[[ -3   8 -38  18 -13  39  -2]
 [ -1   3 -13   6  -4  13  -1]
 [ -3   8 -38  18 -13  39  -2]
 [  3  -8  38 -18  13 -39   2]
 [ -3   8 -38  18 -13  39  -2]
 [  1  -3  13  -6   4 -13   1]
 [  3  -8  38 -18  13 -39   2]
 [  0   0   0   0   0   0   0]
 [ -2   6 -26  12  -9  26  -2]
 [  3  -8  38 -18  13 -39   2]
 [  0   0   0   0   0   0   0]] -> 3

[[ 23 -13   5  13  -6  10]
 [  3  51   7   6 -13   7]
 [ -3   2  31  12  -8  13]
 [  6   5  10  12  -6  10]
 [ -4  -9 -14 -13  19  -8]
 [  6 -11  -1   3   5  12]
 [ -1  16  18  13 -18  10]
 [ -4   3 -15  -6   2 -10]
 [  3 -10  17  14 -12  15]
 [-10  22  17  10   1   5]
 [ -3   8 -16 -13   5 -13]] -> -10

[[-12  -9   5  -6   9 -26  29 -22  -8 -21   9   5  24 -14   7   1]
 [ 14 -14  21 -12   1 -20  25 -26  15 -22 -13  17  20   1  -9 -12]
 [-16 -18  20 -13  16   6 -25  20 -21  23  18  20 -18 -18  16 -12]
 [-10 -30  41 -32  28 -11  -5   8 -15  10  14  35   1 -31   7 -34]
 [ -9  36 -48  33 -19  14  -2   4 -13  -2  11 -36  -3  15   6  28]
 [-30   6  -1   4  23 -10   8 -10 -28 -10  33  -2  10 -26  33   5]
 [ 25   7  -3   4 -23  16  -4  13  35  14 -36  -3  -3  29 -29   7]
 [  6 -44  43 -32  15 -13  -3  -1   4  -4  -9  36   5 -22  -7 -31]] -> 25

[[ 11  24 -15   7 -24  28 -25  -8]
 [  8 -22  20  14  19 -31  35  27]
 [ 10 -11  -4  40 -19   4   9  32]
 [ -8   7   8 -34  24 -11  -1 -25]
 [ -6  22 -21 -10 -23  34 -35 -24]
 [ 18   4  20  -5  24 -26  22   6]
 [  6 -13  -6  37 -22   7   6  29]
 [ 36  25  23 -13  26 -22  15  -3]] -> 6

[[ -1  -3 -10  24  -2   4]
 [  8  -9  38  -5  -9   3]
 [ 40  -1  17  -6  30 -52]
 [-20 -21  43  -3 -15 -20]
 [-47 -13  10 -38  -9  46]
 [-23   7 -24  10  -8  30]
 [-19   7 -10  -7 -20   4]] -> -23
---
[  6  -9 -11 -41   3 -39 -31] ans = -39
[-26  19   9 -28 -38  43  27] ans = 43
[ 37 -39  11  23 -44] ans = 23
[-45  24 -26 -26  56 -33] ans = 56
[-29 -39 -56  52  38] ans = 52
[-53  10 -27  21 -33 -12   0] ans = -12
---
[[531  67 908 401 930]
 [341 266 279 293 376]
 [309 297 282 276 356]]: 376

[[ 49 190  39 139 143]
 [ 46  46  42 224  52]]: 143

[[3204 3863 4471 4434 5357 6543]
 [9734 7635 9117 9334 2570 6038]]: 6543

[[ 869   82  957  808]
 [-660  145 -605 -451]
 [-930  148 -373 -443]]: -451

[[71 92 83 61 85 61]
 [ 1 16  1 36 18  4]]: 61

[[63 22 62 41 22 59 48]
 [95 41 73 56 35 69 38]
 [66 19 54 63 27 68 39]]: 38
---
[-0.265, 1.329, 1.051, -1.613, -1.668] ⇒ -1.668
[19.485, -5.232, -98.952, -9.869, 159.904, 50.773] ⇒ 159.904
[-7.5, 7.5, 1.0, -4.1, 16.1, -10.5] ⇒ 16.1
[[-0.087, -0.115, -0.158, -0.046, 0.126, -0.154], [-0.092, -0.151, 0.033, -0.135, 0.101, 0.073], [0.202, -0.108, 0.030, -0.137, -0.021, -0.170]] ⇒ 0.126
[-12.500, -163.848, -53.156, 102.311, -111.555] ⇒ -111.555
[0.014, -0.021, 0.132, -0.184, -0.034] ⇒ -0.034
[-16.27, -15.89, -17.17, -16.53, 18.27] ⇒ 18.27
[[-0.197, -1.210, 1.228, 1.628], [-0.485, -0.533, 0.696, 1.220]] ⇒ -0.485
[-1.76, 0.14, 0.44, -0.16, 1.37, 1.27, -0.17] ⇒ 1.37
---
Q:
0,-1,49,1
13,-1,15,52
42,-2,30,25
A: 0

Q:
26,-37,8,-52,3,-24
-35,21,-2,43,-5,47
A: 26

Q: 11,7,-44,29
A: 11

Q: 49,-15,7,5,43,-18
A: 49

Q:
2,-22,49,40,14
-22,-6,22,-53,-9
5,1,-38,22,-16
A: 2

Q: 37,-38,-2,13,46
A: 37
---
[ -4  38  22 -47   1  20  13] value 13, -4

[[  4 -26 -40  12  -5]
 [-31  24 -15  11  20]
 [ 26   1  -6 -34   3]] value -5, 26

[ 25 -11  56  -4   7   4 -10] value -10, 25

[[ 13   0  13  36  11]
 [ 16  10   2 -34 -13]
 [  4   5   0 -43 -16]] value 11, 4

[ 47 -20 -13   4   1  14  12] value 12, 47

[[-11   3  26 -15  -2]
 [-19  -6  42  -7 -10]] value -2, -19
---
[[-29 -24  16  28 -30]
 [-17 -12 -54  -5 -26]] -> -29

[[-41  42  25  -3 -15]
 [  9  27  20   1  35]
 [ 48 -55   8  10   0]] -> 9

[[ -1 -48   2  13  39 -33]
 [-23 -49  -2 -38 -11 -18]
 [ 28  12  10 -33 -25  16]] -> -23

[[-23 -38  -1 -24   2]
 [-22 -31  -2 -22   1]
 [-22 -45   0 -27   4]] -> -22

[[ -9 -42  15  -3   8  -2 -14]
 [-29 -10 -13   7  35  13   5]] -> -9

[[ 26  44  24 -50  -8  19 -36]
 [ 21  25  16 -36  14  19 -42]
 [ 50 -14 -29  -5  28   3  13]] -> 21

[[ 48  -2 -21  11  37]
 [ 49  10   7 -29  41]
 [  4 -29 -25 -11  11]] -> 49

[[-25 -33 -10  40  25]
 [ 39  -1 -14   5  -1]] -> -25

[[-41 -29 -14   0]
 [ -2 -29 -27  20]] -> -41

[[-12  -3  11 -16]
 [ 10 -12 -17  24]
 [ 42   9 -44 -13]] -> 10
---
[[ 10  13   4   2   6  -2]
 [ 13 -19  12  43   2  -1]
 [ 13   8 -11  -3  21   0]]	0

[[  5  18  -8 -42]
 [ 12  -1   1  -7]
 [ 15   5 -12 -24]]	-24

[[-19  49  13  17]
 [ 10 -41 -26  12]
 [-11   6  34  36]]	36

[[  5   0 -25  -7  -6]
 [-30  12 -18  30 -49]
 [ -1   0 -15  -4   0]]	0

[[ 36   0 -33 -35  29  30  29]
 [ 43  -1 -35 -38  38  39  34]
 [ 20   2 -27 -21  19  21  16]]	16

[[  4 -11  30  -8  47 -35]
 [ 26  16  24 -28  13 -41]
 [ 29  24  -3 -27 -26 -24]]	-24

[[ 16  24  44  30]
 [  2   3 -14   7]
 [  4 -35  38  -9]]	-9

[[ 26  -4   4  29 -28]
 [-24 -44  35 -33  16]
 [  5  -8   3   9 -10]]	-10

[[ 20 -15  -1 -16  11  -8]
 [ 20 -16  26   7 -10 -14]
 [ 46 -27 -14  -5  16  -2]]	-2
---
[8.7, 96.8, 148.0, -125.0]	8.7, -125.0
[[20.0, 6.6, -11.2, 11.0, -2.2], [19.3, 6.2, -7.3, 11.8, -5.6]]	20.0, -5.6
[[1.54, 1.32, 0.50, 1.50, -1.16, -0.42], [-1.16, -1.31, -0.66, -1.39, 1.02, 0.42], [0.70, 1.64, -0.94, 1.24, -0.93, 1.10]]	1.54, 1.10
[-110.770, -47.454, -170.032, 103.595]	-110.770, 103.595
[[-0.143, 0.099, 0.106, -0.213, -0.036, 0.111], [-0.093, -0.012, 0.006, -0.050, -0.087, 0.101], [-0.011, -0.086, 0.012, -0.108, -0.150, 0.153]]	-0.143, 0.153
[0.10, -0.10, -0.08, -0.15, 0.01]	0.10, 0.01
[[0.098, -0.125, -0.026, -0.149, -0.130], [0.176, -0.176, -0.060, -0.053, -0.077]]	0.098, -0.077
[7.830, 14.779, 0.560, -9.754]	7.830, -9.754
---
-16	-23	-9	-56: -9
-45	-42	2	39	43	41: 2
20	44	7	4	16	-9	-13: 7
-38	-16	10	-14	40: 10
23	45	25	-22: 25
53	-8	-39	-35	-3	-49: -39
